Below are the code and all the weights of a small trained network. Each question names an input and a class and asks about switching units off, where a switched-off unit gives its printed mean instead of its output.

import numpy as np


def w(rows, s, z=0):
    codes = np.array(rows[::2]) - 128.0
    scale = np.full(codes.shape[1], s)
    scale[-1] = z or s
    return codes * scale


def norm(h):
    return h / np.sqrt((h * h).mean(-1, keepdims=True) + 1e-5)


def f(y):
    return np.maximum(y, 0)


def log_softmax(a):
    a = a - a.max(-1, keepdims=True)
    return a - np.log(np.exp(a).sum(-1, keepdims=True))


def net(x, mask):
    res = np.array(x, float).reshape(1, 6) / 4 @ E
    u = 0
    for l in range(2):
        y = f(norm(res) @ A[l][:, :-1].T + A[l][:, -1])
        res = res + np.where(mask[u : u + 10], y, B[l][:, -1]) @ B[l][:, :-1]
        u += 10
    return log_softmax(norm(res)[-1] @ U[:, :-1].T + U[:, -1])


A, B = {}, {}
E = w([
[109,130,128,143],'x0',
[149,84,127,188],'x1',
[103,119,124,144],'x2',
[94,91,100,137],'x3',
[170,18,104,138],'x4',
[80,158,2,145],'x5',
],0.0063)
A[0] = w([
[119,106,187,69,206],'0.n0',
[161,139,51,190,70],'0.n1',
[114,71,28,131,95],'0.n2',
[118,102,83,56,148],'0.n3',
[90,161,217,246,124],'0.n4',
[189,100,174,223,24],'0.n5',
[141,218,187,66,248],'0.n6',
[224,21,225,254,124],'0.n7',
[222,173,249,167,98],'0.n8',
[143,159,124,248,236],'0.n9',
],0.0059,0.0017)
B[0] = w([
[213,121,146,142,189],'0.n0',
[247,145,220,194,167],'0.n1',
[149,146,149,173,194],'0.n2',
[175,202,215,93,163],'0.n3',
[219,46,152,100,189],'0.n4',
[181,137,119,1,173],'0.n5',
[90,122,169,181,225],'0.n6',
[38,74,71,21,254],'0.n7',
[140,98,114,133,228],'0.n8',
[178,48,163,71,186],'0.n9',
],0.006,0.0052)
A[1] = w([
[182,128,47,39,121],'1.n0',
[33,104,236,71,83],'1.n1',
[119,157,53,200,37],'1.n2',
[237,67,22,224,250],'1.n3',
[165,102,29,254,159],'1.n4',
[37,208,114,114,165],'1.n5',
[126,224,177,98,123],'1.n6',
[153,140,213,114,98],'1.n7',
[142,163,14,138,165],'1.n8',
[95,107,194,50,63],'1.n9',
],0.0056,0.0018)
B[1] = w([
[125,205,126,187,194],'1.n0',
[131,74,170,171,213],'1.n1',
[146,138,139,93,163],'1.n2',
[89,158,215,82,253],'1.n3',
[220,134,159,215,207],'1.n4',
[1,145,89,87,177],'1.n5',
[65,75,169,153,187],'1.n6',
[181,191,146,163,199],'1.n7',
[57,177,156,141,181],'1.n8',
[210,125,106,148,207],'1.n9',
],0.0055,0.0042)
U = w([
[99,167,237,212,164],'0',
[207,2,176,181,6],'1',
[27,91,112,77,171],'2',
],0.0062,0.0019)

Each question gives the input, the list of numbers given to net, and the class t.
The units are the neurons (one row each of A and B). Each row of codes is followed by its name. A weight is (code - 128) times the scale printed after its matrix; where a second scale follows, it is the last column's (A, B and U).
mask holds one flag per neuron, layer by layer. A switched-off neuron (its flag False) gives its mean, the last column of its row in B, instead of its output. The means were averaged over made-up inputs and are rounded, as every weight is.
A unit's drop is (log p(t) with every unit on - log p(t) with that unit switched off) / (log p(t) with every unit on - log p(t) with every unit switched off).
The circuit of an input: a set's keep is (log p(t) with only the set's units on - log p(t) with every unit switched off) / (log p(t) with every unit on - log p(t) with every unit switched off). Starting from the 12 units with the biggest drops (on a tie, the unit counted first), units are removed one at a time, each time the one whose removal leaves the highest keep (on an exact tie, the one counted first), for as long as the keep stays at least 0.8.
units of the circuit, in order: the units of the circuit, biggest drop first
most important unit: the unit with the biggest drop
top k neurons: the k neurons with the biggest drops, biggest first
top k neurons in layer l: the k neurons of layer l with the biggest drops, biggest first
drop of u: that unit's drop, to one decimal
input [6,0,-1,-1,6,7], class 0: most important unit : 1.n3
input [4,7,0,-3,6,-7], class 2: units of the circuit, in order : [0.n7; 1.n4]
input [7,7,0,-1,8,0], class 2: units of the circuit, in order : [0.n7; 0.n0]
input [7,2,4,5,-6,-2], class 1: units of the circuit, in order : [0.n4; 1.n3]
input [2,7,7,0,7,-7], class 2: units of the circuit, in order : [0.n7; 1.n4]
input [2,2,3,6,-2,8], class 0: top 2 neurons in layer 0 : [0.n7; 0.n1]
input [4,3,-2,-1,-6,-2], class 1: top 2 neurons in layer 0 : [0.n4; 0.n9]
input [1,-4,-4,7,8,2], class 0: top 3 neurons in layer 0 : [0.n7; 0.n2; 0.n9]
input [-2,-1,1,-1,7,4], class 0: top 2 neurons : [1.n3; 0.n4]
input [-1,-2,7,7,6,6], class 0: top 2 neurons in layer 1 : [1.n3; 1.n8]
input [5,8,8,2,1,-4], class 2: drop of 0.n7 : 0.6
input [7,3,-5,-1,2,0], class 2: drop of 1.n4 : 0.1
input [-6,8,0,-6,8,-6], class 2: drop of 1.n5 : -0.1
input [5,1,-7,0,3,-1], class 2: top neuron : [0.n7]
